Here is a tiny trained network, its code and every weight. The questions are about switching its units off for an input and a class, where a switched-off unit gives its printed mean instead of its output.

import numpy as np


def w(rows, s, z=0):
    codes = np.array(rows[::2]) - 128.0
    scale = np.full(codes.shape[1], s)
    scale[-1] = z or s
    return codes * scale


def f(y):
    return np.maximum(y, 0)


def log_softmax(a):
    a = a - a.max(-1, keepdims=True)
    return a - np.log(np.exp(a).sum(-1, keepdims=True))


def net(x, mask):
    res = np.array(x, float).reshape(1, 7) / 4 @ E
    y = f(res @ A[0][:, :-1].T + A[0][:, -1])
    res = res + np.where(mask, y, B[0][:, -1]) @ B[0][:, :-1]
    return log_softmax(res[-1] @ U[:, :-1].T + U[:, -1])


A, B = {}, {}
E = w([
[132,132,128],'x0',
[10,180,93],'x1',
[117,59,30],'x2',
[123,125,128],'x3',
[197,255,6],'x4',
[127,132,130],'x5',
[128,129,128],'x6',
],0.0072)
A[0] = w([
[154,89,155,70],'N1',
[137,204,185,235],'N2',
[148,194,67,84],'N3',
[113,19,166,130],'N4',
[205,107,153,45],'N5',
[193,181,108,74],'N6',
[110,77,93,228],'N7',
[206,113,125,66],'N8',
[115,87,54,253],'N9',
[182,181,127,91],'N10',
[113,170,192,198],'N11',
[169,99,142,84],'N12',
[5,182,112,20],'N13',
[158,166,67,33],'N14',
[95,138,120,24],'N15',
[97,67,189,96],'N16',
[167,144,114,112],'N17',
[98,104,200,163],'N18',
],0.014,0.0054)
B[0] = w([
[92,128,199,164],'N1',
[211,80,142,232],'N2',
[120,191,208,206],'N3',
[134,214,143,254],'N4',
[60,46,173,174],'N5',
[150,186,156,195],'N6',
[201,129,133,203],'N7',
[22,115,190,174],'N8',
[234,117,176,219],'N9',
[163,160,147,186],'N10',
[207,87,153,210],'N11',
[79,38,178,160],'N12',
[77,39,205,203],'N13',
[121,190,213,179],'N14',
[47,102,174,134],'N15',
[120,255,152,228],'N16',
[77,174,176,163],'N17',
[176,197,73,229],'N18',
],0.0087,0.0094)
U = w([
[149,132,137,232],'0',
[101,205,130,88],'1',
[152,110,137,238],'2',
[1,76,208,163],'3',
[162,128,119,209],'4',
[251,98,106,49],'5',
[159,128,115,174],'6',
[75,37,69,2],'7',
],0.01,0.0071)

Each question gives the input, the list of numbers given to net, and the class t.
The units are the neurons (one row each of A and B). Each row of codes is followed by its name. A weight is (code - 128) times the scale printed after its matrix; where a second scale follows, it is the last column's (A, B and U).
mask holds one flag per neuron, in row order. A switched-off neuron (its flag False) gives its mean, the last column of its row in B, instead of its output. The means were averaged over made-up inputs and are rounded, as every weight is.
A unit's drop is (log p(t) with every unit on - log p(t) with that unit switched off) / (log p(t) with every unit on - log p(t) with every unit switched off).
The circuit of an input: a set's keep is (log p(t) with only the set's units on - log p(t) with every unit switched off) / (log p(t) with every unit on - log p(t) with every unit switched off). Starting from the 12 units with the biggest drops (on a tie, the unit counted first), units are removed one at a time, each time the one whose removal leaves the highest keep (on an exact tie, the one counted first), for as long as the keep stays at least 0.8.
units of the circuit, in order: the units of the circuit, biggest drop first
unit that matters most: the unit with the biggest drop
k most important neurons: the k neurons with the biggest drops, biggest first
drop when u is switched off: that unit's drop, to one decimal
input [-4,8,-1,1,-1,-2,6], class 3: units of the circuit, in order => (N13)
input [5,-2,-5,5,-6,5,-1], class 1: 2 most important neurons => (N16, N4)
input [-4,-8,6,-1,5,-7,5], class 3: 3 most important neurons => (N8, N5, N18)
input [-6,-1,2,2,8,2,-7], class 1: units of the circuit, in order => (N3, N14)
input [-7,-8,-7,6,1,1,0], class 3: 2 most important neurons => (N5, N8)
input [-3,3,-8,-2,-5,-1,0], class 5: units of the circuit, in order => (N11, N2)
input [6,-6,-4,-4,-1,2,-5], class 3: units of the circuit, in order => (N5, N8)
input [5,4,8,6,4,4,-3], class 5: 2 most important neurons => (N9, N7)
input [3,-5,1,3,-8,-1,7], class 1: 3 most important neurons => (N16, N4, N18)
input [0,7,-2,0,3,6,-3], class 3: 2 most important neurons => (N13, N18)
input [8,6,-7,-1,-7,0,4], class 4: 3 most important neurons => (N18, N11, N2)
input [0,-7,4,-6,1,-3,5], class 3: units of the circuit, in order => (N8, N5, N18)
input [0,8,6,-6,1,3,-8], class 3: 3 most important neurons => (N13, N18, N2)
input [-8,-8,4,-1,0,7,-8], class 3: most important neuron => (N8)
input [-4,7,3,4,-8,4,-2], class 1: units of the circuit, in order => (N16, N18)
input [-3,-7,-6,5,-2,5,2], class 3: 2 most important neurons => (N5, N8)
input [-7,3,1,7,-7,2,6], class 1: 2 most important neurons => (N16, N4)
input [-1,-8,5,-6,1,6,6], class 3: 2 most important neurons => (N8, N5)
input [-3,-3,8,6,8,-1,-3], class 1: drop when N2 is switched off => 0.3
input [4,-1,-7,-2,1,-2,-4], class 5: unit that matters most => N2
input [6,-3,-3,4,-7,0,5], class 1: drop when N9 is switched off => 0.1
input [2,1,-1,5,-8,2,6], class 1: drop when N16 is switched off => 0.2
